Here is a tiny trained network, its code and every weight. The questions are about switching its units off for an input and a class, where a switched-off unit gives its printed mean instead of its output.

import numpy as np


def w(rows, s, z=0):
    codes = np.array(rows[::2]) - 128.0
    scale = np.full(codes.shape[1], s)
    scale[-1] = z or s
    return codes * scale


def f(y):
    return y / 2 * (1 + np.tanh(0.7978845608 * (y + 0.044715 * y**3)))


def log_softmax(a):
    a = a - a.max(-1, keepdims=True)
    return a - np.log(np.exp(a).sum(-1, keepdims=True))


def net(x, mask):
    res = np.array(x, float).reshape(1, 4) / 4 @ E
    y = f(res @ A[0][:, :-1].T + A[0][:, -1])
    res = res + np.where(mask, y, B[0][:, -1]) @ B[0][:, :-1]
    return log_softmax(res[-1] @ U[:, :-1].T + U[:, -1])


A, B = {}, {}
E = w([
[133,241,33,141,124,164,145,199,92],'x0',
[4,102,117,108,46,192,156,97,154],'x1',
[41,131,161,57,182,84,111,122,42],'x2',
[130,125,126,126,124,130,128,127,123],'x3',
],0.017)
A[0] = w([
[141,94,133,150,88,165,133,119,199,186],'N1',
[213,47,188,112,170,55,92,83,141,254],'N2',
[72,154,94,105,122,186,137,103,141,28],'N3',
[91,96,160,143,130,121,126,148,139,93],'N4',
[186,58,218,114,151,61,101,90,158,246],'N5',
[156,100,151,141,82,173,154,119,187,227],'N6',
[145,182,126,117,166,89,129,156,65,18],'N7',
[58,168,77,107,76,199,166,202,116,4],'N8',
[47,18,193,97,60,164,130,37,206,135],'N9',
[96,124,141,139,141,120,114,159,151,45],'N10',
[72,96,158,114,182,82,95,132,102,31],'N11',
[178,245,66,141,174,84,109,222,90,117],'N12',
[131,94,147,150,111,144,134,126,172,89],'N13',
[63,57,150,57,125,82,133,111,59,3],'N14',
[203,156,94,167,116,159,158,150,181,249],'N15',
[45,149,155,8,193,69,113,140,25,189],'N16',
[37,201,64,136,65,188,170,143,110,7],'N17',
[114,132,130,88,169,75,111,139,79,66],'N18',
],0.015,0.0083)
B[0] = w([
[102,101,67,152,92,65,175,180,174,189],'N1',
[89,143,73,106,175,28,20,76,191,218],'N2',
[119,129,169,93,102,83,60,78,125,164],'N3',
[132,109,158,109,106,131,147,110,127,146],'N4',
[60,89,94,98,154,42,53,78,189,215],'N5',
[130,89,81,201,153,104,124,177,176,194],'N6',
[188,142,117,76,169,159,156,149,58,175],'N7',
[139,100,96,80,151,59,37,55,145,192],'N8',
[40,92,232,196,39,111,216,204,101,253],'N9',
[140,139,127,137,92,121,116,113,103,126],'N10',
[72,166,166,70,138,166,142,61,92,169],'N11',
[222,169,122,131,106,212,215,188,89,250],'N12',
[79,126,110,132,88,88,150,145,141,157],'N13',
[57,139,214,62,134,175,130,61,54,186],'N14',
[176,148,72,178,124,170,64,168,204,221],'N15',
[70,198,230,4,185,188,126,39,17,240],'N16',
[136,78,81,67,190,31,37,107,171,202],'N17',
[141,179,123,59,138,151,125,79,67,168],'N18',
],0.014,0.038)
U = w([
[138,71,68,151,142,51,32,125,241,221],'0',
[90,120,135,52,182,88,50,42,106,192],'1',
[245,139,81,186,141,211,164,207,186,92],'2',
[191,177,129,75,189,208,211,126,37,57],'3',
[80,36,144,216,42,120,241,226,189,65],'4',
[36,76,247,119,72,181,226,120,57,6],'5',
],0.013)

Each question gives the input, the list of numbers given to net, and the class t.
The units are the neurons (one row each of A and B). Each row of codes is followed by its name. A weight is (code - 128) times the scale printed after its matrix; where a second scale follows, it is the last column's (A, B and U).
mask holds one flag per neuron, in row order. A switched-off neuron (its flag False) gives its mean, the last column of its row in B, instead of its output. The means were averaged over made-up inputs and are rounded, as every weight is.
A unit's drop is (log p(t) with every unit on - log p(t) with that unit switched off) / (log p(t) with every unit on - log p(t) with every unit switched off).
The circuit of an input: a set's keep is (log p(t) with only the set's units on - log p(t) with every unit switched off) / (log p(t) with every unit on - log p(t) with every unit switched off). Starting from the 12 units with the biggest drops (on a tie, the unit counted first), units are removed one at a time, each time the one whose removal leaves the highest keep (on an exact tie, the one counted first), for as long as the keep stays at least 0.8.
circuit, biggest first: the units of the circuit, biggest drop first
unit that matters most: the unit with the biggest drop
top k neurons: the k neurons with the biggest drops, biggest first
drop of u: that unit's drop, to one decimal
input [-1,6,0,2], class 4: circuit, biggest first -> [N16 N9]
input [-5,3,0,-5], class 4: unit that matters most -> N16
input [1,6,0,-4], class 0: top 2 neurons -> [N16 N17]
input [-3,1,2,0], class 5: top 3 neurons -> [N17 N9 N8]
input [0,7,-7,8], class 4: top 2 neurons -> [N9 N2]
input [-8,0,-8,7], class 0: top 3 neurons -> [N2 N5 N12]
input [0,-4,0,-3], class 0: top 2 neurons -> [N16 N14]
input [-7,1,-8,-2], class 4: top 2 neurons -> [N9 N17]
input [-7,1,2,0], class 5: top 3 neurons -> [N9 N17 N8]
input [-5,7,-1,-5], class 4: drop of N16 -> 0.2
input [7,-1,-3,0], class 2: drop of N12 -> 0.3
input [-3,0,-8,8], class 0: drop of N12 -> 0.6
